Below are the code and all the weights of a small trained network. Each question names an input and a class and asks about switching units off, where a switched-off unit gives its printed mean instead of its output.

import numpy as np


def w(rows, s, z=0):
    codes = np.array(rows[::2]) - 128.0
    scale = np.full(codes.shape[1], s)
    scale[-1] = z or s
    return codes * scale


def f(y):
    return y / 2 * (1 + np.tanh(0.7978845608 * (y + 0.044715 * y**3)))


def log_softmax(a):
    a = a - a.max(-1, keepdims=True)
    return a - np.log(np.exp(a).sum(-1, keepdims=True))


def net(x, mask):
    res = np.array(x, float).reshape(1, 7) / 4 @ E
    y = f(res @ A[0][:, :-1].T + A[0][:, -1])
    res = res + np.where(mask, y, B[0][:, -1]) @ B[0][:, :-1]
    return log_softmax(res[-1] @ U[:, :-1].T + U[:, -1])


A, B = {}, {}
E = w([
[127,134,143,120,127,118],'x0',
[98,172,60,7,89,163],'x1',
[137,114,118,134,124,143],'x2',
[131,132,148,122,120,128],'x3',
[138,112,111,137,124,149],'x4',
[42,49,133,120,71,81],'x5',
[177,180,70,174,28,39],'x6',
],0.013)
A[0] = w([
[102,160,80,76,102,151,9],'neuron 1',
[134,120,161,105,111,117,11],'neuron 2',
[191,195,129,133,150,170,16],'neuron 3',
[138,111,105,111,162,94,36],'neuron 4',
[34,105,138,146,68,131,12],'neuron 5',
[166,167,97,160,11,101,93],'neuron 6',
[155,77,142,210,157,99,16],'neuron 7',
[127,91,90,159,122,170,53],'neuron 8',
[89,86,139,140,197,167,110],'neuron 9',
[138,143,152,171,115,160,2],'neuron 10',
[131,129,119,122,127,136,20],'neuron 11',
[164,125,81,140,130,76,61],'neuron 12',
[168,154,102,150,56,79,99],'neuron 13',
[38,95,162,98,211,193,77],'neuron 14',
[94,43,142,119,63,96,47],'neuron 15',
[130,110,170,228,151,110,41],'neuron 16',
[157,87,154,87,150,167,44],'neuron 17',
[84,189,65,11,66,181,42],'neuron 18',
[41,54,125,120,69,100,39],'neuron 19',
[165,166,80,176,48,51,113],'neuron 20',
[236,204,127,118,176,160,39],'neuron 21',
],0.012,0.0035)
B[0] = w([
[166,99,215,117,90,86,180],'neuron 1',
[133,137,112,123,153,112,124],'neuron 2',
[76,144,64,178,131,41,181],'neuron 3',
[151,140,131,155,128,138,121],'neuron 4',
[136,117,76,192,141,112,175],'neuron 5',
[113,167,166,120,191,213,238],'neuron 6',
[184,83,187,96,95,56,193],'neuron 7',
[123,157,121,99,115,122,131],'neuron 8',
[151,167,139,132,167,198,202],'neuron 9',
[145,134,121,129,119,85,137],'neuron 10',
[116,106,126,123,113,127,122],'neuron 11',
[90,111,122,97,119,151,168],'neuron 12',
[98,165,165,96,191,196,218],'neuron 13',
[107,193,156,122,175,238,248],'neuron 14',
[97,152,63,193,144,36,188],'neuron 15',
[205,49,224,50,38,85,202],'neuron 16',
[59,127,154,130,146,178,168],'neuron 17',
[233,70,179,70,76,53,252],'neuron 18',
[82,157,56,216,99,59,202],'neuron 19',
[98,155,150,91,162,255,255],'neuron 20',
[88,174,17,231,110,12,211],'neuron 21',
],0.0092,0.016)
U = w([
[88,189,126,105,189,250,170],'0',
[254,75,156,77,115,73,198],'1',
[63,186,20,228,146,51,7],'2',
],0.0092,0.0022)

Each question gives the input, the list of numbers given to net, and the class t.
The units are the neurons (one row each of A and B). Each row of codes is followed by its name. A weight is (code - 128) times the scale printed after its matrix; where a second scale follows, it is the last column's (A, B and U).
mask holds one flag per neuron, in row order. A switched-off neuron (its flag False) gives its mean, the last column of its row in B, instead of its output. The means were averaged over made-up inputs and are rounded, as every weight is.
A unit's drop is (log p(t) with every unit on - log p(t) with that unit switched off) / (log p(t) with every unit on - log p(t) with every unit switched off).
The circuit of an input: a set's keep is (log p(t) with only the set's units on - log p(t) with every unit switched off) / (log p(t) with every unit on - log p(t) with every unit switched off). Starting from the 12 units with the biggest drops (on a tie, the unit counted first), units are removed one at a time, each time the one whose removal leaves the highest keep (on an exact tie, the one counted first), for as long as the keep stays at least 0.8.
units of the circuit, in order: the units of the circuit, biggest drop first
most important unit: the unit with the biggest drop
k most important neurons: the k neurons with the biggest drops, biggest first
drop when u is switched off: that unit's drop, to one decimal
input [-7,-3,-1,1,-5,6,-5], class 2: 4 most important neurons -> (neuron 19; neuron 20; neuron 15; neuron 6)
input [-6,-5,-5,2,0,6,7], class 0: most important unit -> neuron 20
input [5,-8,8,-4,-7,3,5], class 1: 2 most important neurons -> (neuron 16; neuron 7)
input [-1,0,6,-4,0,2,0], class 2: 2 most important neurons -> (neuron 18; neuron 20)
input [5,-4,-4,1,-3,-6,3], class 2: 2 most important neurons -> (neuron 21; neuron 18)
input [7,-6,-1,-7,-7,4,5], class 1: 3 most important neurons -> (neuron 16; neuron 7; neuron 14)
input [2,6,7,-7,-6,6,4], class 1: 2 most important neurons -> (neuron 18; neuron 21)
input [0,4,7,4,0,-3,-3], class 1: 2 most important neurons -> (neuron 18; neuron 20)
input [-2,7,-5,2,5,5,6], class 1: 2 most important neurons -> (neuron 18; neuron 1)
input [-2,-2,6,0,1,-3,2], class 2: 2 most important neurons -> (neuron 18; neuron 14)
input [-4,-5,5,-8,-1,-2,6], class 0: 2 most important neurons -> (neuron 20; neuron 18)
input [1,-6,6,1,-5,2,6], class 0: 4 most important neurons -> (neuron 20; neuron 18; neuron 6; neuron 13)
input [-2,-6,6,4,4,-8,-1], class 2: drop when neuron 18 is switched off -> 0.2
input [-4,-8,-4,-3,2,1,-5], class 1: drop when neuron 16 is switched off -> 0.6
input [8,7,-5,-6,-1,5,-6], class 1: units of the circuit, in order -> (neuron 18)
input [3,0,-1,-8,3,-2,0], class 2: drop when neuron 14 is switched off -> 0.1
